Below is a small trained network, with its code and all its weights. Each question gives an input and a class and asks what happens when units are switched off, that is, made to give their printed mean instead of their output.

import numpy as np


def w(rows, s, z=0):
    codes = np.array(rows[::2]) - 128.0
    scale = np.full(codes.shape[1], s)
    scale[-1] = z or s
    return codes * scale


def norm(h):
    return h / np.sqrt((h * h).mean(-1, keepdims=True) + 1e-5)


def f(y):
    return y / 2 * (1 + np.tanh(0.7978845608 * (y + 0.044715 * y**3)))


def log_softmax(a):
    a = a - a.max(-1, keepdims=True)
    return a - np.log(np.exp(a).sum(-1, keepdims=True))


def net(x, mask):
    res = np.array(x, float).reshape(1, 3) / 4 @ E
    u = 0
    for l in range(2):
        y = f(norm(res) @ A[l][:, :-1].T + A[l][:, -1])
        res = res + np.where(mask[u : u + 15], y, B[l][:, -1]) @ B[l][:, :-1]
        u += 15
    return log_softmax(norm(res)[-1] @ U[:, :-1].T + U[:, -1])


A, B = {}, {}
E = w([
[90,198,124,172,82,202,119,68,253],'x0',
[168,174,200,124,113,98,5,178,153],'x1',
[76,134,30,247,183,64,145,148,137],'x2',
],0.0075)
A[0] = w([
[69,124,85,155,115,72,66,138,98,24],'0.n1',
[187,111,254,72,88,182,100,138,104,13],'0.n2',
[198,98,106,197,126,96,161,76,182,51],'0.n3',
[116,218,114,123,81,177,135,91,159,229],'0.n4',
[107,150,146,134,153,201,195,147,131,76],'0.n5',
[113,72,62,185,132,71,119,176,105,193],'0.n6',
[213,94,154,39,80,167,99,87,177,166],'0.n7',
[135,44,93,52,165,103,114,118,99,179],'0.n8',
[120,127,158,251,161,61,98,167,145,123],'0.n9',
[124,92,113,117,171,126,116,170,95,141],'0.n10',
[142,112,114,82,153,120,37,136,159,214],'0.n11',
[246,211,220,75,64,96,72,140,150,7],'0.n12',
[137,125,146,126,166,169,188,109,136,65],'0.n13',
[131,144,103,92,169,213,105,100,119,78],'0.n14',
[128,107,198,127,86,133,86,118,81,146],'0.n15',
],0.0078,0.0022)
B[0] = w([
[119,96,97,133,67,169,84,169,156,169],'0.n1',
[146,119,185,254,35,69,77,79,17,241],'0.n2',
[107,106,178,94,3,192,96,105,163,153],'0.n3',
[30,44,128,109,165,59,57,34,119,235],'0.n4',
[200,141,173,102,180,135,43,106,138,153],'0.n5',
[130,185,96,114,106,102,86,120,226,246],'0.n6',
[88,7,140,155,162,56,158,200,172,234],'0.n7',
[121,154,191,11,147,99,62,93,70,212],'0.n8',
[121,190,46,127,179,217,110,243,244,239],'0.n9',
[198,165,167,54,107,126,138,166,144,177],'0.n10',
[206,131,96,128,196,228,184,162,56,185],'0.n11',
[110,200,101,216,103,56,150,69,115,254],'0.n12',
[231,231,141,124,139,135,61,135,140,147],'0.n13',
[97,140,119,179,160,150,148,132,208,140],'0.n14',
[236,102,92,159,101,180,145,133,155,175],'0.n15',
],0.005,0.0061)
A[1] = w([
[126,141,57,58,92,55,145,200,61,145],'1.n1',
[91,117,139,66,118,225,124,127,179,158],'1.n2',
[150,127,161,40,163,161,183,84,79,92],'1.n3',
[112,116,215,187,19,137,154,63,91,133],'1.n4',
[76,75,174,126,158,146,182,94,107,158],'1.n5',
[112,165,92,199,113,2,120,243,125,173],'1.n6',
[163,91,217,89,104,82,97,163,156,166],'1.n7',
[195,148,92,207,131,176,157,242,175,89],'1.n8',
[97,83,105,198,163,99,101,176,79,137],'1.n9',
[84,82,112,53,151,109,140,117,137,114],'1.n10',
[200,174,104,199,132,124,75,119,159,252],'1.n11',
[179,177,105,148,98,118,129,38,173,144],'1.n12',
[188,138,134,74,93,74,201,170,104,180],'1.n13',
[113,230,46,231,189,168,157,108,142,211],'1.n14',
[147,121,134,119,240,203,154,133,223,104],'1.n15',
],0.0081,0.0036)
B[1] = w([
[127,87,120,184,157,179,158,109,159,202],'1.n1',
[98,60,163,180,197,154,174,181,168,159],'1.n2',
[151,200,107,103,147,67,116,133,164,160],'1.n3',
[77,103,175,211,38,183,95,86,2,208],'1.n4',
[147,168,115,142,116,142,92,174,117,156],'1.n5',
[105,140,166,140,91,203,141,95,136,255],'1.n6',
[143,69,47,190,118,200,207,125,158,182],'1.n7',
[144,237,204,67,120,96,125,195,108,192],'1.n8',
[90,142,219,71,135,159,29,191,162,165],'1.n9',
[123,147,155,132,97,101,61,144,222,150],'1.n10',
[115,100,126,42,134,77,188,119,84,238],'1.n11',
[152,86,97,178,152,163,164,147,68,179],'1.n12',
[115,128,68,167,149,146,135,131,136,180],'1.n13',
[212,124,185,81,114,119,93,158,71,254],'1.n14',
[92,133,151,126,137,143,122,166,138,171],'1.n15',
],0.0074,0.0083)
U = w([
[110,243,193,87,121,141,100,206,129,148],'0',
[52,157,89,62,43,30,142,80,123,2],'1',
[59,85,126,166,187,184,121,124,216,137],'2',
[97,95,179,213,50,160,112,29,52,145],'3',
[210,116,74,135,151,174,165,132,93,137],'4',
[156,201,64,89,185,6,142,59,181,113],'5',
[74,164,110,73,53,57,151,67,137,14],'6',
[77,155,113,75,51,54,155,73,141,13],'7',
],0.016)

Each question gives the input, the list of numbers given to net, and the class t.
The units are the neurons (one row each of A and B). Each row of codes is followed by its name. A weight is (code - 128) times the scale printed after its matrix; where a second scale follows, it is the last column's (A, B and U).
mask holds one flag per neuron, layer by layer. A switched-off neuron (its flag False) gives its mean, the last column of its row in B, instead of its output. The means were averaged over made-up inputs and are rounded, as every weight is.
A unit's drop is (log p(t) with every unit on - log p(t) with that unit switched off) / (log p(t) with every unit on - log p(t) with every unit switched off).
The circuit of an input: a set's keep is (log p(t) with only the set's units on - log p(t) with every unit switched off) / (log p(t) with every unit on - log p(t) with every unit switched off). Starting from the 12 units with the biggest drops (on a tie, the unit counted first), units are removed one at a time, each time the one whose removal leaves the highest keep (on an exact tie, the one counted first), for as long as the keep stays at least 0.8.
circuit, biggest first: the units of the circuit, biggest drop first
most important unit: the unit with the biggest drop
k most important neurons: the k neurons with the biggest drops, biggest first
top k neurons in layer l: the k neurons of layer l with the biggest drops, biggest first
drop when u is switched off: that unit's drop, to one decimal
input [-7,-5,3], class 2: most important unit => 1.n1
input [6,0,-1], class 2: circuit, biggest first => 0.n2, 1.n2
input [5,-7,8], class 4: circuit, biggest first => 1.n14, 1.n4
input [-8,3,2], class 4: 2 most important neurons => 0.n10, 0.n7
input [-5,2,-1], class 4: 2 most important neurons => 0.n10, 0.n4
input [7,4,2], class 2: 3 most important neurons => 0.n4, 0.n2, 1.n8
input [7,-8,-6], class 2: 2 most important neurons => 0.n2, 0.n12
input [-8,-3,7], class 2: top 2 neurons in layer 0 => 0.n8, 0.n11
input [-2,-5,3], class 4: top 4 neurons in layer 1 => 1.n4, 1.n14, 1.n9, 1.n2
input [-6,3,-1], class 4: 3 most important neurons => 0.n10, 0.n11, 0.n4
input [-3,-7,7], class 0: 2 most important neurons => 0.n4, 1.n14
input [-7,5,2], class 4: top 2 neurons in layer 1 => 1.n7, 1.n1
input [8,2,3], class 2: 2 most important neurons => 0.n2, 0.n4
input [-3,-6,-3], class 5: most important unit => 1.n3
input [-2,-5,-4], class 4: 4 most important neurons => 1.n7, 0.n12, 0.n4, 0.n9
input [-5,-7,4], class 2: top 2 neurons in layer 1 => 1.n1, 1.n11
input [-1,-5,-3], class 5: 2 most important neurons => 1.n3, 0.n9
input [5,1,1], class 2: 2 most important neurons => 0.n2, 0.n12
input [3,-6,-4], class 2: 2 most important neurons => 0.n2, 0.n12
input [-8,1,-6], class 3: circuit, biggest first => 0.n2
input [-5,-4,0], class 5: drop when 1.n3 is switched off => 0.1
input [4,2,-7], class 3: drop when 1.n10 is switched off => 0.0
input [-2,-5,-2], class 5: drop when 1.n3 is switched off => 0.2
